Here is a tiny trained network, its code and every weight. The questions are about switching its units off for an input and a target symbol, where a switched-off unit gives its printed mean instead of its output.

import numpy as np


def w(rows, s, z=0):
    codes = np.array(rows[::2]) - 128.0
    scale = np.full(codes.shape[1], s)
    scale[-1] = z or s
    return codes * scale


def f(y):
    return y / 2 * (1 + np.tanh(0.7978845608 * (y + 0.044715 * y**3)))


def softmax(a):
    e = np.exp(a - a.max(-1, keepdims=True))
    return e / e.sum(-1, keepdims=True)


def log_softmax(a):
    a = a - a.max(-1, keepdims=True)
    return a - np.log(np.exp(a).sum(-1, keepdims=True))


def net(x, mask):
    ids = ['αβγδζηθλμξπτφψω'.index(c) for c in x.split()]
    T = len(ids)
    res = E[ids] + P[:T]
    r = res
    for j in range(2):
        rows = slice(2 * j, 2 * j + 2)
        q, k, v = (r @ M[0][rows].T for M in (Q, K, V))
        z = softmax(np.where(np.tri(T) > 0, q @ k.T / 2**0.5, -1e9)) @ v
        o = O[0][rows]
        res = res + np.where(mask[j], z, o[:, -1]) @ o[:, :-1]
    y = f(res @ A[0][:, :-1].T + A[0][:, -1])
    res = res + np.where(mask[2:10], y, B[0][:, -1]) @ B[0][:, :-1]
    return log_softmax(res[-1] @ U[:, :-1].T + U[:, -1])


Q, K, V, O, A, B = {}, {}, {}, {}, {}, {}
E = w([
[109,83,151,150,176],'α',
[140,100,115,112,148],'β',
[146,99,115,76,135],'γ',
[51,60,159,179,170],'δ',
[116,86,136,135,127],'ζ',
[137,107,83,114,147],'η',
[112,66,83,173,163],'θ',
[111,84,152,149,149],'λ',
[182,59,63,105,123],'μ',
[196,133,44,117,190],'ξ',
[141,156,142,248,133],'π',
[156,132,151,65,39],'τ',
[212,94,163,125,141],'φ',
[79,200,136,135,199],'ψ',
[174,194,180,89,174],'ω',
],0.015)
P = w([
[144,149,44,87,122],'0',
[196,141,42,99,190],'1',
[214,142,71,105,253],'2',
[224,158,82,126,247],'3',
[187,170,134,164,241],'4',
[189,181,153,185,234],'5',
[202,184,144,180,252],'6',
[175,163,137,180,236],'7',
],0.0058)
Q[0] = w([
[140,119,149,165,128],'head 1',
[98,74,115,127,124],'head 1',
[91,164,154,80,61],'head 2',
[226,121,134,101,253],'head 2',
],0.013)
K[0] = w([
[172,135,132,233,180],'head 1',
[163,131,44,104,128],'head 1',
[85,30,43,84,104],'head 2',
[154,188,156,253,115],'head 2',
],0.0066)
V[0] = w([
[62,166,190,180,110],'head 1',
[85,73,177,50,45],'head 1',
[75,89,56,211,146],'head 2',
[194,3,165,151,71],'head 2',
],0.011)
O[0] = w([
[90,114,142,125,238,35],'head 1',
[91,37,142,118,121,2],'head 1',
[85,160,11,150,99,150],'head 2',
[141,62,148,231,97,95],'head 2',
],0.012,0.0093)
A[0] = w([
[133,186,245,111,152,201],'neuron 1',
[108,171,164,56,147,174],'neuron 2',
[189,161,130,175,120,149],'neuron 3',
[132,78,144,217,173,253],'neuron 4',
[143,198,62,97,28,169],'neuron 5',
[98,196,69,98,51,235],'neuron 6',
[160,92,104,3,49,191],'neuron 7',
[118,103,122,167,54,113],'neuron 8',
],0.0078,0.0037)
B[0] = w([
[165,117,65,69,125,169],'neuron 1',
[144,107,145,67,110,159],'neuron 2',
[172,105,74,165,92,201],'neuron 3',
[78,127,132,142,47,140],'neuron 4',
[138,76,137,160,188,249],'neuron 5',
[111,106,145,149,254,227],'neuron 6',
[122,153,232,130,151,171],'neuron 7',
[127,36,80,152,115,137],'neuron 8',
],0.0088,0.015)
U = w([
[111,150,130,138,124,76],'α',
[164,1,102,123,139,82],'β',
[112,79,148,134,189,114],'γ',
[38,168,112,145,141,189],'δ',
[86,149,159,70,195,136],'ζ',
[107,115,105,133,114,172],'η',
[107,82,111,113,113,151],'θ',
[135,124,220,155,134,87],'λ',
[222,133,124,183,47,167],'μ',
[128,73,52,131,172,97],'ξ',
[176,163,144,194,184,135],'π',
[132,112,157,134,139,69],'τ',
[187,157,144,56,104,151],'φ',
[115,175,100,157,152,3],'ψ',
[139,49,194,129,142,213],'ω',
],0.0069,0.0061)

Each question gives the input, a string of symbols that net reads in full, and the target symbol t.
The units are the heads (2 rows each of Q, K, V and O) and the neurons (one row each of A and B). Each row of codes is followed by its name. A weight is (code - 128) times the scale printed after its matrix; where a second scale follows, it is the last column's (O, A, B and U).
mask holds one flag per unit, heads first, then neurons. A switched-off unit (its flag False) gives its mean, the last column of its rows in O or B, instead of its output. The means were averaged over made-up inputs and are rounded, as every weight is.
A unit's drop is (log p(t) with every unit on - log p(t) with that unit switched off) / (log p(t) with every unit on - log p(t) with every unit switched off).
The circuit of an input: a set's keep is (log p(t) with only the set's units on - log p(t) with every unit switched off) / (log p(t) with every unit on - log p(t) with every unit switched off). Starting from all 10 units, units are removed one at a time, each time the one whose removal leaves the highest keep (on an exact tie, the one counted first), for as long as the keep stays at least 0.8.
circuit, biggest first: the units of the circuit, biggest drop first
top k neurons: the k neurons with the biggest drops, biggest first
drop when u is switched off: that unit's drop, to one decimal
input ψ α λ, target ζ: circuit, biggest first : head 2; neuron 3; head 1
input α ψ φ ξ φ ω φ, target φ: circuit, biggest first : head 2; neuron 1; neuron 5
input η ξ τ, target ω: circuit, biggest first : head 1; neuron 7; neuron 5
input τ τ η φ ω ξ, target φ: circuit, biggest first : head 2; neuron 6; neuron 1
input λ ξ θ ψ μ, target ζ: circuit, biggest first : head 2; neuron 7
input ω η ξ ζ ψ β ξ, target ζ: circuit, biggest first : head 2; neuron 6
input θ φ ω μ, target φ: circuit, biggest first : head 2; neuron 6; neuron 5
input θ μ θ θ θ, target ξ: circuit, biggest first : head 2; neuron 7
input θ τ φ α, target μ: top neuron : neuron 6
input δ α θ η α μ φ, target μ: circuit, biggest first : head 2; neuron 6; neuron 5
input γ β ψ τ ψ θ, target ζ: circuit, biggest first : head 2; neuron 3
input ξ π μ, target π: top 2 neurons : neuron 7; neuron 6
input φ ξ β, target μ: top 2 neurons : neuron 6; neuron 3
input ξ ξ φ η, target μ: top neuron : neuron 3
input μ ζ μ γ ω φ η, target φ: top 3 neurons : neuron 6; neuron 5; neuron 1
input γ ψ η ξ φ, target μ: top 2 neurons : neuron 6; neuron 3
input φ τ μ, target μ: top 2 neurons : neuron 6; neuron 5
input ω ξ ξ β ω ζ δ, target φ: drop when head 2 is switched off : 0.8
input α θ ω ω γ θ, target φ: drop when head 2 is switched off : 0.9
input τ τ ψ, target ζ: drop when neuron 6 is switched off : 0.0
